Below are the code and all the weights of a small trained network. Each question names an input and a class and asks about switching units off, where a switched-off unit gives its printed mean instead of its output.

import numpy as np


def w(rows, s, z=0):
    codes = np.array(rows[::2]) - 128.0
    scale = np.full(codes.shape[1], s)
    scale[-1] = z or s
    return codes * scale


def norm(h):
    return h / np.sqrt((h * h).mean(-1, keepdims=True) + 1e-5)


def f(y):
    return np.maximum(y, 0)


def log_softmax(a):
    a = a - a.max(-1, keepdims=True)
    return a - np.log(np.exp(a).sum(-1, keepdims=True))


def net(x, mask):
    res = np.array(x, float).reshape(1, 8) / 4 @ E
    u = 0
    for l in range(3):
        y = f(norm(res) @ A[l][:, :-1].T + A[l][:, -1])
        res = res + np.where(mask[u : u + 4], y, B[l][:, -1]) @ B[l][:, :-1]
        u += 4
    return log_softmax(norm(res)[-1] @ U[:, :-1].T + U[:, -1])


A, B = {}, {}
E = w([
[83,120,135,42,127,164,170,248],'x0',
[121,131,130,126,126,130,117,126],'x1',
[129,116,118,126,122,122,131,127],'x2',
[127,121,124,128,126,120,131,131],'x3',
[150,220,137,84,77,64,189,145],'x4',
[133,125,133,128,130,127,127,130],'x5',
[126,121,124,130,129,122,134,132],'x6',
[96,131,90,17,234,96,152,154],'x7',
],0.017)
A[0] = w([
[126,115,157,129,51,192,143,207,2],'L0N0',
[126,105,157,162,26,184,139,179,107],'L0N1',
[154,234,143,111,23,93,185,153,87],'L0N2',
[159,253,142,64,69,46,194,141,100],'L0N3',
],0.025,0.0089)
B[0] = w([
[26,104,70,160,179,204,128,89,189],'L0N0',
[132,155,115,163,162,116,150,94,210],'L0N1',
[222,115,167,75,88,19,49,149,234],'L0N2',
[139,152,99,254,78,212,156,92,253],'L0N3',
],0.021,0.022)
A[1] = w([
[62,105,141,106,81,206,163,235,61],'L1N0',
[156,132,165,104,14,179,158,255,34],'L1N1',
[105,161,164,99,90,146,171,177,1],'L1N2',
[119,87,161,69,107,167,141,206,10],'L1N3',
],0.038,0.0027)
B[1] = w([
[154,151,166,126,78,63,125,231,254],'L1N0',
[5,106,130,73,212,145,233,168,240],'L1N1',
[101,114,145,149,162,173,109,138,147],'L1N2',
[201,120,109,117,131,96,111,99,193],'L1N3',
],0.027,0.0097)
A[2] = w([
[228,112,194,92,38,104,166,190,82],'L2N0',
[135,101,137,2,124,157,105,151,34],'L2N1',
[131,115,113,18,222,57,107,50,2],'L2N2',
[175,163,152,63,95,11,127,101,119],'L2N3',
],0.03,0.0035)
B[2] = w([
[94,77,133,33,174,164,109,176,253],'L2N0',
[56,57,154,99,161,97,6,107,152],'L2N1',
[57,181,109,149,125,164,199,141,212],'L2N2',
[112,214,173,60,83,67,134,100,221],'L2N3',
],0.022,0.017)
U = w([
[183,159,117,215,84,184,90,75,221],'0',
[7,121,106,137,230,210,188,162,2],'1',
[181,135,185,53,120,54,57,196,161],'2',
],0.012,0.0016)

Each question gives the input, the list of numbers given to net, and the class t.
The units are the neurons (one row each of A and B). Each row of codes is followed by its name. A weight is (code - 128) times the scale printed after its matrix; where a second scale follows, it is the last column's (A, B and U).
mask holds one flag per neuron, layer by layer. A switched-off neuron (its flag False) gives its mean, the last column of its row in B, instead of its output. The means were averaged over made-up inputs and are rounded, as every weight is.
A unit's drop is (log p(t) with every unit on - log p(t) with that unit switched off) / (log p(t) with every unit on - log p(t) with every unit switched off).
The circuit of an input: a set's keep is (log p(t) with only the set's units on - log p(t) with every unit switched off) / (log p(t) with every unit on - log p(t) with every unit switched off). Starting from all 12 units, units are removed one at a time, each time the one whose removal leaves the highest keep (on an exact tie, the one counted first), for as long as the keep stays at least 0.8.
units of the circuit, in order: the units of the circuit, biggest drop first
unit that matters most: the unit with the biggest drop
top k neurons: the k neurons with the biggest drops, biggest first
k most important neurons of layer l: the k neurons of layer l with the biggest drops, biggest first
drop when u is switched off: that unit's drop, to one decimal
input [3,-3,-2,8,-3,6,-5,5], class 2: unit that matters most	L0N1
input [0,6,0,-3,3,-6,8,-4], class 2: top 2 neurons	L0N2; L2N3
input [-6,-7,8,-3,4,-2,6,0], class 2: top 2 neurons	L0N2; L0N0
input [7,7,6,-8,1,4,1,-8], class 0: units of the circuit, in order	L0N0; L1N1; L2N0; L0N2
input [8,5,6,0,5,8,-2,-3], class 0: 2 most important neurons of layer 0	L0N0; L0N3
input [2,8,-6,-6,4,6,4,-3], class 0: top 2 neurons	L0N3; L0N0
input [1,7,-8,-1,4,7,-1,-5], class 0: top 3 neurons	L0N3; L0N0; L0N1
input [-2,0,8,-2,-4,4,2,-3], class 0: top 2 neurons	L0N2; L1N1
input [2,-6,3,-8,2,4,-2,-7], class 0: top 2 neurons	L0N0; L0N1
input [0,-5,-1,-7,6,8,-3,7], class 0: top 2 neurons	L0N3; L2N0
input [3,0,3,-3,-2,7,-5,5], class 2: 2 most important neurons of layer 0	L0N1; L0N2
input [-2,-4,-3,-8,-1,5,-2,-4], class 0: top 3 neurons	L0N2; L1N1; L1N0
input [6,5,4,6,6,4,4,-4], class 0: top 2 neurons	L0N3; L0N0
input [-5,0,5,-6,2,1,-2,-6], class 2: unit that matters most	L0N3
input [8,-1,1,7,-5,-2,-7,7], class 2: top 2 neurons	L1N0; L0N2
input [-4,6,-6,-2,4,5,3,6], class 0: drop when L0N3 is switched off	0.8
input [-5,8,4,-6,7,0,-3,4], class 0: drop when L1N1 is switched off	0.0
input [6,-7,-6,0,-8,0,-1,3], class 2: drop when L1N0 is switched off	0.1
input [3,-6,4,-1,-2,2,7,1], class 2: drop when L1N0 is switched off	0.2
input [5,6,1,2,-6,0,4,5], class 2: most important neuron of layer 0	L0N2
